Each row is followed by its grade, which names the range that a hidden value of the row falls in. A new part has a new value, new ranges and new names.
[ 143  -59 -154  207 -130   54 -165 -228 -195  -57   65  -94   54  -48
  185  -34 -111 -200  -69  155    3  189  135 -112  -72  141   -4 -293
  -77  -33 -187  124 -147   33  274  -30  -31   61  179  103  270   36]
toger
[-145  202 -182 -152 -168  -19   70  -75   77  128 -175 -116 -114   23
   37 -139 -164   65  102 -214 -293  -57  147   64   90  -77  162   60
   43   17  -20   69  -75  144  -94   47 -160  -43 -151 -129 -201    2]
lir
[  46 -108   18  -55   84   94  141   66    0  109  145  239 -323  164
  -23    9  -12  -84 -164 -170   72   -8  -46   54  -84 -134  -71  126
 -137 -132   25  108  117  -63 -159   45 -174   48   87 -245 -161  226]
Kurim
[-122  350  -42 -149    4   25  180  184   23  158 -115   22 -113   65
  -45  -83   71  -49 -103  -89 -276  149  137  -49 -143  155  161 -148
  175  -80  -45  121  -28   68 -107  202   85  -16   74 -138 -154   19]
Malu
[ 106  -90 -155   66    6   46 -191 -125 -131  -15   26  -63   22  -38
  131   16 -151 -148   11   13   -8  178  138  -32  -59   20 -123 -223
 -114  -90 -177  117 -197   24  279   39    9   86  197  -92  221  109]
toger
[ -56  199 -216 -174   22  -48  200  251   72  291  -91   83 -315  174
   16 -156 -112  -25  -23 -231 -109   21    1  161  -49  -90  -42   35
  -37 -151   38   15  -56  -46   15  213 -118   47  110 -431 -283   73]
befug
[-145  206 -161 -297  118  125 -147  162   53  119 -312 -176  -78   11
   94  -57  -34  169  199 -145 -485  184  138  -11  -80  102  128  -97
  137    9 -185  209 -162  249  -13  261  163    1  -59 -241  -78  -15]
befug
[  13 -180   46  -39  109   12   83   53  -24  -62   -4   28   78   20
  -64   89  -57  -28  -72  127   61  129 -158  -26  -48 -178   38  -25
 -196   17   85  -98   87 -205  -56  192 -121   -7   44  -47  -21   15]
fub
[-121   67   31   22    0  127  124   66   78  -20  -23  108   12  -49
 -165   16 -112 -202  -95  -19 -133   30  166   64  -85  -40   88  -59
  -38   87   67  -21  135  -53 -227  126 -114  -41  -96 -124 -112   38]
Sagul
[ -40  -42   10   -6  -15   41  123    3   93  -76  -46   45  158  -85
 -131   18 -193 -186  -66  -44  -31   -2  139   90   46 -181    7  -45
 -102   95  123 -104   55 -110 -111  110 -216  -48   -3  -63  -11   90]
toger
[  63 -168  -32   15  158  173  -90  186  110 -107 -109   -9   90  -48
  104  -76 -226   68  -85  -90 -139  -20 -154   49  -77 -161 -111  174
 -181   25   86   72  261  -89  -96  230  -79   19  -59  -51   47  -33]
Madog
[-214  528 -388 -349 -185 -287  -12  -70  -18  360 -283 -320 -157  -50
  124 -290  -78  254  167 -511 -453 -118  279   24  211   53  114  -50
  219 -286 -178  300 -347  258  258   -4   79   55   50 -309 -194  183]
lud
[-229  349   26 -123  254 -247  190  231 -100  177   79   78   -6   89
 -265  135    2    5  -97    6   49  335 -129  -59 -283    4  -64 -338
  -96 -242   62  -12 -156 -253  177  336  277   81  208 -433 -151   57]
Sagul
[  97  -82  -31  -29   65   29 -117 -101 -196    5   74  -15 -124  110
  165   87   48   27  -53   77  -26  276  -81 -205 -205   52  -22 -126
  -73 -207 -201  164 -130   22  131   88  139   82  176   15  124  -19]
befug
[ -68   72   18   44  -27  -85  111  -67  -77  -26   54   12   99  -32
 -103   63  -75 -117 -118   81    8  132   15  -81  -98  -53   55 -160
  -93  -70   36  -53   -6 -156   10  104  -13    2   52   -9   -4  -23]
toger
[-121  105   -6 -113   84  -40   33   14  -65   39  -32  -23   -5   42
  -71   97  -21   19   15   47 -114  230  -15  -86 -149  -16   78 -169
  -48  -67  -46   20 -104  -42    7  193   97   11   26 -143  -61  -30]
befug
[ 220 -349 -109   52   29  509 -381    1   46 -172 -214 -144  -41  -62
  406 -170  -81   90   17    2 -388  -13   24  -45    1  118  110  174
   -8  221 -208  354  259  304 -165   55 -139  -11 -147  208  214   25]
Kurim
[ 102   76  -28   92 -141    3  164 -110  -58   22  116   90  -99  145
   96  -54  -68 -149 -196   10   57  133   19  -81 -113   22   16 -103
  -28  -69    7   51  -47   -7    6   19 -149   -1  165   85   31   22]
lir
[  87 -320  172  -80  171 -136   54 -124 -236  -84  194   53   43   61
  -63  257  141   47 -157  166  271  216 -292 -235  -89 -214  -16  -28
 -254 -254  -22  -25    7 -294   58   83   34   67  220   68   78  104]
Malu
[ -36  122   48  -21  264  209   -3  257  114   36   93  295 -187  110
  -59   76 -209 -162 -128 -277 -116  163  106   82 -382  -46 -325  -10
  -72 -162   -2  156   38   18 -123  246  158   76   82 -379  -27   47]
Kurim
[ -98  230  -58  167 -275  -12  118 -251 -198   81  125   28 -148   -2
  -52  -27   78 -255 -166  138  -95  105  242 -152 -121  234  279 -266
   76  -68 -145  101  -26   33  -47 -104  -27   -1  -12   71  -70   -2]
lud
[ -62 -180  194  -65   32   59  202   10  128 -165  -20   98  143  -76
 -164   65  -91   -5 -177  -79  -50 -135  -83  -10   30 -325   88  281
 -143   35  220 -100  356 -195 -424  101 -224  -83 -178  123 -126   -4]
Sagul
[ 128 -493 -113   46 -337 -396 -132 -768 -357 -131  152 -317  141 -177
  173   41  -66  211  -12   17  250 -253 -202 -249  409 -425  115  237
 -361 -303  -86   -9  -32 -228  248 -389 -304   64  -14  395  141  104]
toger
[  28 -228  166 -167  367   33  155  268  -24  -18   60  180    9  145
 -175  238   64  -44  -98  162  195  321 -261  -19 -178 -198  -67 -108
 -228  -36  103 -124   27 -289  -51  353  -14   25  224 -246  -46  127]
fub
[-153  105 -385   62  -63  117 -411  -67    9   57 -239 -288  -35 -192
  197 -207 -390  121  238 -198 -468  -95  155  110    7   33   -6   17
 -104   26 -187  242   -3  190  155   68   47   72 -305 -273   -8  -93]
Kurim
[-105  409 -120  128 -434 -438  194 -473 -324  108  130 -221   54  -45
   36 -114   78   14 -205   82  -11   45   45 -323   37  161  310 -286
   76 -284  -78   92 -177  -72  241 -193   25   15  103  289  -10  -48]
Malu
[   7  105 -175 -203  266  307 -213  329  102  109 -226   16 -128   56
  110  -20 -132 -108  152 -169 -350  298  280  128 -201  141 -158 -228
   87   27 -219  220 -234  251  104  331  163   62  169 -436   82  125]
fub
[-217  474 -221 -142  -71 -171   54  -33  -76  293  -40  -71 -210   43
  -40 -110  -45   19   38 -262 -232   86  233   10  -45  142   66 -256
  110 -194 -129  227 -283  135  187   46  111   64   86 -385 -173  181]
Madog
[ -25 -116    3   64 -144  -14  131 -166   47  -74   23  -10   49  -62
  -24  -91 -164   27 -140  -93  -16 -216  -77   23  150 -233  126  204
 -172   67  172   -2  264 -113 -210  -57 -351  -54 -172   95 -110   88]
Kurim
[ 112    4  277  292 -141 -213  406 -333 -298  -48  568  328 -113  206
 -128  169  165 -249 -543  213  503  186 -208 -314 -253   -2   33 -192
 -174 -276  120   -2   90 -325  -42 -149 -110   31  298  259   29  120]
Kurim
[ -42   17   68 -151  -67 -264  312 -119  -12   -4    5  -69  146   75
  -89   13  -22  146 -107   -7  127   37 -226  -83  149 -261  160   12
 -120  -19  216 -112  -22 -192  -33   82 -254  -68   80   93 -114  108]
lir
[  25  -61   52  -49  -19  -54  148  -64  -48  -38    0  -44  112   -8
  -30  -14   52   23 -149   52   37   46  -79  -89   92  -66  166  -66
  -60   30   79   36   66 -103  -39   54 -183  -35   99   99    5  184]
Sagul
[ -93  -22   60  -22 -137  -65  116 -249 -107  -45   31  -57   66  -70
 -106   50   68  -28  -93   71  -44    1   62 -133   87  -50  278  -61
  -32   10   -4   27   56  -54 -136  -62 -147  -48  -69  137  -63  106]
Sagul
[ 249  -49  -35 -176    7 -353  192 -150 -271  133  146  -83  -22  206
  172  -11  221  139 -201   17  341  240 -259 -235  118  -44   -7 -236
  -65 -310  -34  123 -330 -139  440    5  -96   82  620   77  159  378]
fub
[-181  213   29  -37   -7 -165  169 -107 -193  109  123   41  -22   24
 -248  161  102 -179  -68  146   55  274  128 -114 -120   85  166 -403
  -17 -105  -68  -15 -208 -119   91   75   79   22  141 -186  -89  134]
Malu
[ -89   57 -158    8 -410 -408  172 -521 -280   94   44 -282   89 -110
  -42  -83   77   31  -41  115   97 -100   40 -157  368  -60  406 -180
  -67  -76  -26  -28 -156 -127  208 -253 -301  -22   34  180  -81  200]
Malu
[  12  -27  118  -39   -9   -8  198  -54  -76   15  134  150 -133   90
  -56   55  104  -60 -237  -34   42   47  -46 -130 -100  -68   81   51
  -44 -167   19   70  123 -102 -188   20  -72    6   82   46  -91   94]
Sagul
[ -98 -186   97 -319  300  172  130  308  230  -51 -232   31  130   50
 -198  118  -94   56  126    4  -92  151  -93  175   70 -281   94   25
 -133  308  187 -140   63  -74 -256  380 -240 -101  -60 -279 -159  173]
lir
[ -22  217 -269 -157  -38 -356  143    8  -22  234  -43 -110  -23   70
   46 -147 -227   86   11 -281   72   13  -48  100  128 -205 -162 -105
 -129 -243   84   -3 -296 -129  392  114 -120   81  281 -340  -75  192]
befug
[  10   51  -39 -134   83   12  129  152   44  106  -25   85 -119   75
   -5  -59  -38  -23 -119 -196  -55   25   10   42  -36  -89  -55   34
  -33 -130   33   95   27  -46  -41  145  -76   33  145 -202  -93  172]
Sagul
[  29 -113  208  -93  107   70  169   52   -5 -131  -18   24  167   13
  -75   79  141   25 -197  135   -7  148 -130 -154  -26  -41  199  -50
  -19   87   96   26  167 -104 -211  162 -100  -71   80  187   28  119]
Sagul
[-169  -48  441 -243  267 -191  353  125   -1 -222  -24   -5  429  -19
 -334  287  191  242 -222  239   51  230 -445 -290 -108 -265  261    6
 -110   -3  308 -206  253 -397 -340  356   75 -120  -22  254 -101  -97]
toger
[ -36   -7  -87 -116   97  150   52  201  101   26 -203  -45   82   -6
  -50  -42  -87  -98   62   74 -150  160   92  128   43   -2  129 -200
  -26  252   40  -31  -40   10  -24  262 -184  -51   48 -212  -38  145]
fub
[ -76   81    8 -175  -83  -70  237  -55   68   65  -35   36  -87  101
  -53  -20  -66   40  -52 -175  -76  -20    5    3   49 -197  106  114
  -21  -49   96  -15   -2  -11 -189   61 -201  -53  -27  -43 -195   63]
lir
[  85 -578  151 -335  520  225 -110  203   94 -146  -76   88  143   74
 -149  347  -74    4  200   66  177  324 -127  144   47 -383 -169  -72
 -317  221   43  -95 -136 -107   -8  344 -176   -1  188 -363  112  385]
lir

New part:
[ -19   27   54  -67 -112  -54   78  -38 -141    7   22   40   88  -53
   28 -141  -94  141  -72   40   20    8  -65  -20 -208  -79  -38   89
   23   61    1   75  -48 -109  -42    4   90   28  -53  -69  208   60]
rel
[-113  130  181   38  -67 -166  135  252  233 -215   20 -153 -276 -327
   63  124 -327   -4  384 -120   98  -83  -34  265   27  102 -163   91
  228   89   30 -139 -176 -174  122 -202  -58   54 -158  286  238  297]
bera
[  44 -110   20  281  114   95    6 -161   72  155 -112  147  377  313
 -196   67   53   23 -132 -121  134 -402  162  -79  -91   63  101  -79
  -99 -282  -70   15   84  106 -102   92  177  -16  179 -140  -27  110]
Zeka
[ -21   96  345 -283  229 -274  -66   -6 -242  -73   54  -81 -111   46
 -181 -115 -432  414  227 -146 -223   49 -321  -19  342  154  164  306
 -201  -50   14   90  164   11    3  -69 -122  100  105 -280 -193 -112]
ravim
[   0  186   65  113  -30 -377  226  122  109  -58  -99  -98  -74 -230
  -91 -104 -320 -150  110 -131  241   65   -5   35  -71  237   36 -171
  -21 -176 -109  -95  -47  -29    4 -106 -198  193 -305   77  173  205]
Zeka
[  63   36    3  185  -22  -84  -54  -52   47  -97   68   59   69  122
 -190   55  -58   60  -51   21   27 -156  115   91  -64   65   92  -19
   -2   27   97   -8  126   32   58  -54   25 -124  -19  -25   47  -57]
rel
[ -29   38  302 -188  222 -153  -88  -32 -187  -22  -13    4  -47  112
 -180  -93 -331  381  109 -128 -258   49 -245  -64  284  192  199  257
 -177  -84  -46  126  172   31   51  -21  -80  140   77 -284 -187  -91]
Baf
[  10  115  102    9  -72 -118   -8   52  -10 -130  130  -40   32  -40
  -83   10 -154  120   61  -51   32 -133   13  148 -103  -33  -22   69
   84   99   80  -11  -50  -35  -14  -85   76  -78  -16   35  176   37]
bera
[-227  142  -94  356  -77 -123  271  -22  145  -95   53  248  231   87
 -339  -99  -48 -126 -282  221 -142   93  -19 -173 -150   69   40 -177
   93  -65   99   50  212   84  337   23  117   -2 -112  -75   -5   93]
Baf
[  49  -73   66   -2   84   50  131 -196   52  141 -149  159 -297 -168
   63   15   -1   -6   48  109   31  -16   27  -83  -31   70  -58  125
   56   41  145   40   11 -235    2  -30  -51   -7  -59   29   18  -72]
Zeka
[ -20  125  109  110 -110 -278   64  279  256 -233  -72 -220 -274 -306
   32   47 -361  -80  292 -172  190   47   65  255  -23  281   13  -65
  124   -6 -147 -139 -115 -106  114 -188 -240  163 -373  251  256  267]
Riru
[ 147  -30 -120   21   60 -123 -178  -28 -130   16   36 -107 -137   40
  -24   44   13   37   16  -14  152   -3  -43  130   -4   -7  138   16
 -135  -53  168  -41  234  -47   20 -111 -154  -62 -104 -161  -68 -162]
Gefom
[  73   46  -36  185  -43  -56   49 -146   88  -34  -12   94   -8   29
 -176   20   11  -26  -70   65  114 -144  177    5 -145    7   14  -20
   59   29  116   16   70  -19  -19  -20   15 -125   -7  -11   22 -111]
goge
[ 172 -296  118  -12  130  202 -104 -422  605   51 -126  172 -440 -133
   44    7    2  -63 -139  194 -118 -115  481 -246 -179  397  321   31
  202  241  -25  137 -139 -288 -136  105  -83 -300 -234  166   61 -342]
ravim
[-186 -127   34 -143   12  139  289 -124 -148  146 -139  102 -323 -255
  242   -3    5  124  254  209   23   26 -304  -80   28 -288 -376  392
  113   79  273   32   34 -389   94  -51   66   33  168  -52  -54  104]
biv
[ -24  -20  168  153   62  244   29  -61  135  131 -156   85  214   92
  -76  148   56   72   42 -256  135 -454  187   21 -139  -63 -119   93
  163 -169 -111   47 -204   18 -173   68  268   81  252   12   63  192]
Riru
[-220  193  146 -152  205  120  303   41  127  247  128   20  -10 -341
   88  139   47 -155  139 -159  113 -327 -207  -23 -159 -368 -369   97
  369  -98  332  -63 -386 -188 -147  -68  405  -33  222  101  108  244]
Gefom
[-187 -217   61 -175  -48  172  213 -115 -178   75  -99   91 -285 -187
  293  -23  -36  248  267  253  -52   20 -306  -44   31 -272 -338  460
   83  169  226   50   58 -417  118  -38   84  -14  175  -49   12  124]
ravim
[-121  132  188  -61  167  168  189    1  117  222   -2   33   65 -193
   26  145   41  -57  122 -247  142 -394  -44    1 -147 -243 -278  106
  291 -140  137  -14 -356 -101 -204  -17  347   39  245   67   93  217]
Gefom
[ -43    9  -15  265  -29   -7   10    1  158  -74    5  124   82   91
 -168   49  -28  -21 -127   51  -54  -64  111   22 -100  141  103  -83
   67  -19   23   13  112   23  189  -22   49  -22 -115   12   71   58]
bera
[  82  -40 -101  142   65 -135   34 -115   -6   31  -77   28 -188   -4
  -78   38  -28  -45   48   89  150  -10   -3   17   40   69   55    2
 -104  -74  179  -51  250  -90   80  -89 -170  -55  -83  -89 -110 -105]
biv
[ -67   35  -78  347  -61 -124  138  -28  153 -101   -3  149   99   90
 -231    4  -70  -88 -114  137    7  -33   82  -20  -81  143   67 -137
   12  -51   73  -26  203   27  232  -35    2  -51 -122    4   38   76]
ravim
[  16  -92  -36  200  102    1   36 -118   13  136  -39   83  287  220
 -131   24   16   -3 -101  -51  140 -282   32  -69  -81   13   88  -78
 -122 -245   23  -20  127   43  -56   41  120  -40  104 -154  -21   99]
Zeka
[  90  -17    8  -26   12   90   31 -156  166  113 -151   81 -375 -276
   92   -6   81 -102  -64   57   72   74  171  -68 -211   79    8   41
  191   96   59   83 -116 -226  -48  -15  -83   21 -223   77   92 -157]
Gefom
[ -16  143  135   80  -95  -56   74  128   65  -81   30  -21   33 -134
  -18   71 -137   33  110 -145  115 -183   64  194 -154   -5 -127   25
  171   37   -1  -47 -191  -55  -19  -96  109   43  -54  161  285  209]
Riru
[ -29   55  174  127  -63 -111   81   83  166 -189   35  -14  -77  -87
  -60  118 -263   96  254  -54   53 -229   70  206   22  110  -91   95
  117   99   45  -89  -71  -94   65 -129   29  -74  -11  200  199  186]
biv
[  76   30  -63   45   41  -89   21  -57    3   54  -34    8 -222 -128
   -4   26    6  -72    4   40  125   36    0   39  -70   22   23   -4
   15  -13  169  -24   88 -122   37  -93 -111  -13 -154  -26    8  -93]
bera
[-159 -168   -7  -79 -120  124  177 -150 -182   75   33  164  139   15
  137 -158    6  206  -89  265  -91  -16 -198 -148 -202 -243 -153  226
   26  120  124  108   47 -242   54   67  238  -80  112 -131  152  118]
ravim
[  52  146  171 -135   -5 -244   10   65 -150  -67   50 -109  -48 -111
  -39  -76 -278  176  142 -142   73  -23 -110  119   -8   33   11  109
  -41   10    6   -4  -51  -50  -87 -103  -57   68  -66  -46  140   32]
rel
[  16 -136 -206  165  -41   55  -53  -33  -34  104  -38   14  127   96
   48   -8  139  -60 -180   51  152  -34   11   -2 -225  -52   87  -96
  -56 -130   33   -6  153  -60   65    6   32    3 -123 -134   73   68]
Gefom
[-110  -43   14  -29 -159   23  123  -87 -126  -31   71  105  150   14
   23 -144  -51  183  -95  178  -59  -26  -97  -68 -221 -177  -97  152
   59  134   75   93   14 -143   34   36  189  -76   51  -88  177   73]
goge
[ 144 -273  151   -4  101  275  -84 -422  613   52 -233  189 -511 -175
   42   14   27  -38 -106  159 -122  -81  515 -259 -178  379  253  101
  276  244  -93  188 -179 -291 -130  126 -100 -196 -203  168   15 -344]
goge
[-139 -175  -52 -259 -102  181  104  -83 -252   99  -53  -21 -301 -242
  345  -72   82  197  161  219   27  117 -299  -24 -121 -395 -304  415
  118  181  228   81   26 -404   47  -32   63    1   93 -120   25   20]
Gefom
[ -35   -6  172  -49  191  -90  -90  102 -153   96  -40   39  116  111
  -50  -63 -214  193  -74 -167 -191  100 -232  -28  117  264  254   12
 -192 -219 -132   61  125   39  142  -25  -31  265 -159 -205   28  139]
bera
[ -48  -15  157   48  147   22  -54   71  -50  137  -10  140  307  161
  -66  -46 -117  122 -225 -158 -192  -26 -104  -64  -49  240  237  -86
 -101 -212 -160   76   11   68  105   35  141  209 -141 -129  162  212]
bera
[  -6 -153  121  284   67  201   32 -185  158   89 -235  147  264  277
 -184  100   12  118   19 -142  112 -455  238  -78  -38   66   -1   83
    1 -221 -167   62   20   60 -112  122  168   31  292  -87  -82  133]
Zeka
[ -26  -67   15  -20  -79  -32   74 -126 -105   -1   62   75  127   51
   -7 -117  -74  157  -66  133    3  -86  -58  -60 -159 -102  -17  110
  -27   72   83   57   53 -118  -31   22  124 -115   49 -104  129   19]
ravim
[ -88  -36   50  230   29   37   42  -50   86   13  102  241  395  249
 -192  -10  -49   66 -269   63 -180 -178   30  -83 -131  126  151 -109
  -11  -66   11   48   82   68  149   52  260  -76  -11  -57  156  153]
biv
[ 134 -176 -106  -22   62  -11 -236  -32 -138   43  -21 -114 -182   60
  105   67   27  116   67   -1  119  -11  -66  136   26    5  140  104
 -157  -34  114  -28  241 -126   38  -93 -156  -44  -90 -163  -57 -111]
Gefom
[ -64   84  188  148  -82 -241  110  253  245 -262  -46 -130 -225 -226
    7  114 -416   25  382 -128  103  -76   23  280   94  282  -57   30
  105   38  -81 -158  -81 -121  171 -203 -153   90 -228  287  251  332]
Baf
[-186 -178  -15 -132 -118  120  156 -121 -220   48   34  102   53  -14
  175 -140   -9  248   -1  264  -89   15 -269 -114 -142 -301 -192  305
   29  137  157   98   80 -273   79   40  201  -73  144 -159   88  107]
Baf
[ -28  105   15  183  -23  -66   11   -1   45  -84  103   63  172  112
 -226   36  -44   36  -83  -13    2 -164   56   58 -103  -16   35  -32
   60  -18   98    6   76   72   69  -33  122  -82   34  -46   45   17]
bera
[  16  103   62   -8 -102  -82  -40   72  -62 -105  128  -42   34  -54
  -33   -2 -100  118   15  -42   31  -79   -5  160 -155  -59  -23   62
   85  109   72    5  -52  -49    3  -84   83  -49  -62   22  215   37]
Gefom
[ -60  -60   80  140   46   41    3  -62  -23   48   84  230  376  255
 -144  -46  -63  148 -261   48 -205 -131  -30  -88 -102  122  168  -47
  -72  -62  -10   77   95   47  121   56  236  -33   -7 -113  152  125]
biv
[  14  140   48  125    1 -330  189   74  136  -20 -105  -83  -15 -165
 -105 -103 -277 -153   52 -136  239   18   32   -9  -91  242   87 -191
  -39 -210 -128  -78  -37   -9  -31  -68 -168  165 -274   39  141  178]
Zeka
[ -19  -48  154  208    4  259   29  -99  156   92 -245  106  189  119
 -111  107   58   92   20 -224  131 -398  260  -17 -150  -11  -94  106
  158 -161 -201   92 -160   31 -151  104  203  126  232  -10   22  155]
Riru
[ -15  -38   51  279   46  154   62 -144  123  126 -231  113  295  215
 -213   52   68   19  -79 -184  176 -365  220 -103 -139   -3  -10   -6
   42 -282 -170   75  -17  107 -134  124  162  108  220 -130  -84  113]
rel
[  -3  188   29   93 -102 -152   45   31   34 -139  139  -23   87  -34
 -181  -12  -97   17  -22  -29   88 -126   69  107 -181  -74  -30  -20
  124   65  105   -8  -35   26  -18  -67   89  -96  -19   18  139   -4]
Riru
[  19 -102  -97  195  131  -79   -3  -81   46  115  -50   25  186  190
 -121    3  -23  -54 -108  -34  136 -146   -7  -77  -33  102  186 -133
 -170 -278   12  -40  209   37   22   11  -10   -9  -34 -186  -77   64]
biv
